Here is a tiny trained network, its code and every weight. The questions are about switching its units off for an input and a target symbol, where a switched-off unit gives its printed mean instead of its output.

import numpy as np


def w(rows, s, z=0):
    codes = np.array(rows[::2]) - 128.0
    scale = np.full(codes.shape[1], s)
    scale[-1] = z or s
    return codes * scale


def f(y):
    return y / 2 * (1 + np.tanh(0.7978845608 * (y + 0.044715 * y**3)))


def softmax(a):
    e = np.exp(a - a.max(-1, keepdims=True))
    return e / e.sum(-1, keepdims=True)


def log_softmax(a):
    a = a - a.max(-1, keepdims=True)
    return a - np.log(np.exp(a).sum(-1, keepdims=True))


def net(x, mask):
    ids = ['αβδεζηθξπστφψω'.index(c) for c in x.split()]
    T = len(ids)
    res = E[ids] + P[:T]
    r = res
    for j in range(3):
        rows = slice(3 * j, 3 * j + 3)
        q, k, v = (r @ M[0][rows].T for M in (Q, K, V))
        z = softmax(np.where(np.tri(T) > 0, q @ k.T / 3**0.5, -1e9)) @ v
        o = O[0][rows]
        res = res + np.where(mask[j], z, o[:, -1]) @ o[:, :-1]
    y = f(res @ A[0][:, :-1].T + A[0][:, -1])
    res = res + np.where(mask[3:11], y, B[0][:, -1]) @ B[0][:, :-1]
    return log_softmax(res[-1] @ U[:, :-1].T + U[:, -1])


Q, K, V, O, A, B = {}, {}, {}, {}, {}, {}
E = w([
[131,114,165],'α',
[130,112,162],'β',
[154,155,89],'δ',
[37,161,141],'ε',
[131,112,164],'ζ',
[143,128,106],'η',
[155,154,83],'θ',
[142,109,93],'ξ',
[142,146,7],'π',
[137,134,165],'σ',
[143,127,106],'τ',
[141,116,95],'φ',
[115,80,63],'ψ',
[125,81,173],'ω',
],0.016)
P = w([
[255,126,88],'0',
[79,116,87],'1',
[66,103,90],'2',
[62,104,96],'3',
[59,102,90],'4',
[59,102,89],'5',
[56,100,85],'6',
[56,105,83],'7',
[59,108,83],'8',
[59,106,93],'9',
[55,122,93],'10',
[58,119,94],'11',
[51,123,89],'12',
[56,126,92],'13',
],0.0063)
Q[0] = w([
[224,140,189],'h1',
[82,174,169],'h1',
[77,97,124],'h1',
[36,136,206],'h2',
[147,47,165],'h2',
[131,135,5],'h2',
[70,111,151],'h3',
[222,173,100],'h3',
[179,103,43],'h3',
],0.029)
K[0] = w([
[252,131,136],'h1',
[133,129,190],'h1',
[77,75,158],'h1',
[47,155,216],'h2',
[99,72,117],'h2',
[246,75,131],'h2',
[181,78,112],'h3',
[53,218,157],'h3',
[5,104,100],'h3',
],0.025)
V[0] = w([
[115,149,51],'h1',
[122,16,120],'h1',
[121,29,88],'h1',
[189,74,121],'h2',
[50,50,36],'h2',
[144,194,56],'h2',
[46,118,63],'h3',
[145,35,101],'h3',
[144,249,95],'h3',
],0.016)
O[0] = w([
[177,186,128,210],'h1',
[57,208,129,215],'h1',
[88,225,126,240],'h1',
[162,180,65,172],'h2',
[190,8,111,202],'h2',
[52,83,86,140],'h2',
[134,15,160,243],'h3',
[221,132,146,254],'h3',
[50,145,167,72],'h3',
],0.016,0.008)
A[0] = w([
[96,132,148,13],'n1',
[154,155,154,17],'n2',
[95,139,79,44],'n3',
[136,139,250,72],'n4',
[120,96,188,159],'n5',
[137,121,149,75],'n6',
[57,168,123,41],'n7',
[141,89,149,2],'n8',
],0.017,0.0057)
B[0] = w([
[158,86,99,127],'n1',
[157,112,178,203],'n2',
[58,102,99,173],'n3',
[106,117,5,245],'n4',
[164,115,204,246],'n5',
[107,97,136,146],'n6',
[56,77,213,212],'n7',
[93,197,110,254],'n8',
],0.022,0.0076)
U = w([
[126,163,184,137],'α',
[129,163,177,89],'β',
[94,94,153,104],'δ',
[185,1,222,167],'ε',
[130,159,182,136],'ζ',
[99,164,127,110],'η',
[90,99,147,130],'θ',
[119,207,68,173],'ξ',
[110,67,87,3],'π',
[108,128,202,86],'σ',
[96,169,124,134],'τ',
[100,203,83,179],'φ',
[237,58,80,187],'ψ',
[220,192,175,54],'ω',
],0.0058,0.0036)

Each question gives the input, a string of symbols that net reads in full, and the target symbol t.
The units are the heads (3 rows each of Q, K, V and O) and the neurons (one row each of A and B). Each row of codes is followed by its name. A weight is (code - 128) times the scale printed after its matrix; where a second scale follows, it is the last column's (O, A, B and U).
mask holds one flag per unit, heads first, then neurons. A switched-off unit (its flag False) gives its mean, the last column of its rows in O or B, instead of its output. The means were averaged over made-up inputs and are rounded, as every weight is.
A unit's drop is (log p(t) with every unit on - log p(t) with that unit switched off) / (log p(t) with every unit on - log p(t) with every unit switched off).
The circuit of an input: a set's keep is (log p(t) with only the set's units on - log p(t) with every unit switched off) / (log p(t) with every unit on - log p(t) with every unit switched off). Starting from all 11 units, units are removed one at a time, each time the one whose removal leaves the highest keep (on an exact tie, the one counted first), for as long as the keep stays at least 0.8.
circuit, biggest first: the units of the circuit, biggest drop first
unit that matters most: the unit with the biggest drop
k most important neurons: the k neurons with the biggest drops, biggest first
which heads matter: for each layer, one digit per head in row order, 1 if its drop is at least 0.15 and else 0, layers parted by /
input σ ξ ω σ φ ω ψ θ ψ ω σ, target σ: circuit, biggest first => [h3 n7]
input ψ ψ ω, target ψ: circuit, biggest first => [h2 n4]
input ε ψ π ψ ζ, target ψ: 4 most important neurons => [n4 n5 n7 n3]
input ψ ψ ξ φ, target ψ: 2 most important neurons => [n8 n7]
input σ ψ δ, target σ: circuit, biggest first => [h2 n7 h1]
input ω θ φ ψ α ω β δ ψ ψ ψ θ ψ δ, target ω: circuit, biggest first => [h2 n2 n4]
input ω π φ ξ, target ω: circuit, biggest first => [h2 h1 n2]
input ξ ξ π δ ψ ψ ω, target ξ: circuit, biggest first => [h2 h1 n4]
input ξ ψ σ, target ξ: circuit, biggest first => [h2 n4]
input π ε π, target π: circuit, biggest first => [h2 n3]
input θ ψ ξ α σ, target θ: 2 most important neurons => [n7 n4]
input π ψ π η ω ψ ω, target π: unit that matters most => n4
input ε ξ ε ω π ξ ε ε δ, target ε: 2 most important neurons => [n5 n4]
input ε δ ψ σ σ ψ π, target π: circuit, biggest first => [h2 n5]
input ψ θ ψ ω τ ψ θ ψ ψ ψ ψ ξ, target ψ: unit that matters most => h3
input π ψ β ψ δ, target π: 2 most important neurons => [n3 n8]
input ψ σ ω, target ψ: circuit, biggest first => [n4 h2 h3]
input ω τ δ ω, target ω: circuit, biggest first => [h3 h2]
input ω ω ψ ψ ω ψ ψ ξ ψ σ θ ξ, target ω: circuit, biggest first => [h3 h2 h1 n2]
input ω ψ ω φ ξ ω ψ α, target ω: unit that matters most => h3
input ψ π ζ β θ ψ ξ ξ ψ ψ ε, target ε: which heads matter => 110
input ε ψ φ β ε δ ψ ψ α ψ σ α, target ε: which heads matter => 101
input ω β ψ ψ, target ω: which heads matter => 111
input ξ φ φ ω β ζ δ β ψ ξ, target ξ: circuit, biggest first => [h1 h2]
input ψ ε ψ ω ω ε ψ ψ θ φ, target ψ: which heads matter => 010
input ψ π ε ω β φ π ε ψ φ ω σ, target ψ: which heads matter => 001
input ξ σ δ ψ ε ψ ψ ξ σ, target ψ: 4 most important neurons => [n4 n5 n7 n3]
input σ ζ ω ω ψ ω τ, target σ: which heads matter => 110
